Here is a tiny trained network, its code and every weight. The questions are about switching its units off for an input and a target symbol, where a switched-off unit gives its printed mean instead of its output.

import numpy as np


def w(rows, s, z=0):
    codes = np.array(rows[::2]) - 128.0
    scale = np.full(codes.shape[1], s)
    scale[-1] = z or s
    return codes * scale


def norm(h):
    return h / np.sqrt((h * h).mean(-1, keepdims=True) + 1e-5)


def f(y):
    return y / 2 * (1 + np.tanh(0.7978845608 * (y + 0.044715 * y**3)))


def softmax(a):
    e = np.exp(a - a.max(-1, keepdims=True))
    return e / e.sum(-1, keepdims=True)


def log_softmax(a):
    a = a - a.max(-1, keepdims=True)
    return a - np.log(np.exp(a).sum(-1, keepdims=True))


def net(x, mask):
    ids = ['βγδζμτφψω'.index(c) for c in x.split()]
    T = len(ids)
    res = E[ids] + P[:T]
    q, k, v = (norm(res) @ M[0].T for M in (Q, K, V))
    z = softmax(np.where(np.tri(T) > 0, q @ k.T / 4**0.5, -1e9)) @ v
    res = res + np.where(mask[0], z, O[0][:, -1]) @ O[0][:, :-1]
    y = f(norm(res) @ A[0][:, :-1].T + A[0][:, -1])
    res = res + np.where(mask[1:9], y, B[0][:, -1]) @ B[0][:, :-1]
    return log_softmax(norm(res)[-1] @ U[:, :-1].T + U[:, -1])


Q, K, V, O, A, B = {}, {}, {}, {}, {}, {}
E = w([
[141,100,154,101,120],'β',
[132,112,106,173,84],'γ',
[157,101,113,136,130],'δ',
[139,94,132,112,144],'ζ',
[174,59,130,99,84],'μ',
[185,110,121,168,196],'τ',
[182,81,153,94,118],'φ',
[4,106,114,109,142],'ψ',
[141,133,67,96,112],'ω',
],0.029)
P = w([
[190,216,227,165,167],'0',
[176,132,197,153,159],'1',
[151,129,193,148,175],'2',
[141,101,178,146,164],'3',
[126,88,171,141,163],'4',
[109,73,176,129,164],'5',
[100,62,157,129,158],'6',
[87,55,147,135,158],'7',
[70,43,141,123,154],'8',
[58,31,135,122,156],'9',
[39,16,121,113,144],'10',
[25,3,104,118,138],'11',
],0.0074)
Q[0] = w([
[158,144,142,139,98],'H1',
[178,46,103,100,144],'H1',
[97,254,145,100,116],'H1',
[170,179,201,153,169],'H1',
],0.015)
K[0] = w([
[131,140,160,124,108],'H1',
[72,119,89,127,136],'H1',
[254,108,189,105,158],'H1',
[167,107,112,136,133],'H1',
],0.021)
V[0] = w([
[166,121,176,206,100],'H1',
[127,225,43,64,111],'H1',
[209,116,78,1,224],'H1',
[130,172,30,104,58],'H1',
],0.0084)
O[0] = w([
[55,117,142,163,162,131],'H1',
[167,103,90,54,146,30],'H1',
[150,244,85,127,151,2],'H1',
[140,19,85,132,149,113],'H1',
],0.011,0.0048)
A[0] = w([
[153,118,166,107,12,40],'N1',
[67,38,145,124,217,153],'N2',
[153,91,157,25,91,136],'N3',
[79,143,123,196,112,103],'N4',
[228,95,90,152,127,99],'N5',
[117,172,50,202,88,255],'N6',
[182,240,138,76,200,149],'N7',
[189,150,108,222,143,32],'N8',
],0.011,0.0063)
B[0] = w([
[123,207,11,210,95,164],'N1',
[120,72,41,188,138,255],'N2',
[4,148,118,122,75,206],'N3',
[104,123,195,104,162,149],'N4',
[54,154,85,29,204,176],'N5',
[13,71,97,50,142,181],'N6',
[172,17,34,73,65,170],'N7',
[129,255,145,216,219,129],'N8',
],0.0077,0.0081)
U = w([
[77,139,155,140,86,2],'β',
[146,183,19,228,50,85],'γ',
[148,100,11,35,179,116],'δ',
[136,11,164,231,126,180],'ζ',
[236,118,119,130,36,203],'μ',
[174,150,67,201,201,151],'τ',
[108,122,234,52,77,134],'φ',
[5,160,152,122,198,142],'ψ',
[69,206,103,39,114,64],'ω',
],0.011,0.004)

Each question gives the input, a string of symbols that net reads in full, and the target symbol t.
The units are the heads (4 rows each of Q, K, V and O) and the neurons (one row each of A and B). Each row of codes is followed by its name. A weight is (code - 128) times the scale printed after its matrix; where a second scale follows, it is the last column's (O, A, B and U).
mask holds one flag per unit, heads first, then neurons. A switched-off unit (its flag False) gives its mean, the last column of its rows in O or B, instead of its output. The means were averaged over made-up inputs and are rounded, as every weight is.
A unit's drop is (log p(t) with every unit on - log p(t) with that unit switched off) / (log p(t) with every unit on - log p(t) with every unit switched off).
The circuit of an input: a set's keep is (log p(t) with only the set's units on - log p(t) with every unit switched off) / (log p(t) with every unit on - log p(t) with every unit switched off). Starting from all 9 units, units are removed one at a time, each time the one whose removal leaves the highest keep (on an exact tie, the one counted first), for as long as the keep stays at least 0.8.
circuit, biggest first: the units of the circuit, biggest drop first
k most important neurons: the k neurons with the biggest drops, biggest first
drop of u: that unit's drop, to one decimal
input μ δ φ ψ δ δ, target δ: circuit, biggest first	N5, H1
input ζ ζ ψ ζ γ β γ γ ω δ, target δ: circuit, biggest first	H1, N5
input μ β δ δ β, target φ: most important neuron	N2
input ζ φ τ ζ φ δ δ μ δ τ, target τ: 3 most important neurons	N8, N3, N7
input φ μ φ, target μ: 3 most important neurons	N7, N2, N6
input γ ψ γ γ ψ, target ζ: 4 most important neurons	N2, N5, N3, N6
input δ ψ τ φ β φ φ, target φ: 3 most important neurons	N3, N2, N7
input μ μ φ φ ζ, target ω: 3 most important neurons	N2, N7, N6
input τ ψ γ β ω ω, target ω: 4 most important neurons	N2, N3, N7, N5
input δ τ β, target φ: 2 most important neurons	N7, N2
input φ δ ζ δ δ, target ψ: drop of H1	1.0
input μ τ δ, target ψ: drop of N6	0.6
input ζ ζ ζ φ μ τ, target τ: drop of N3	0.2
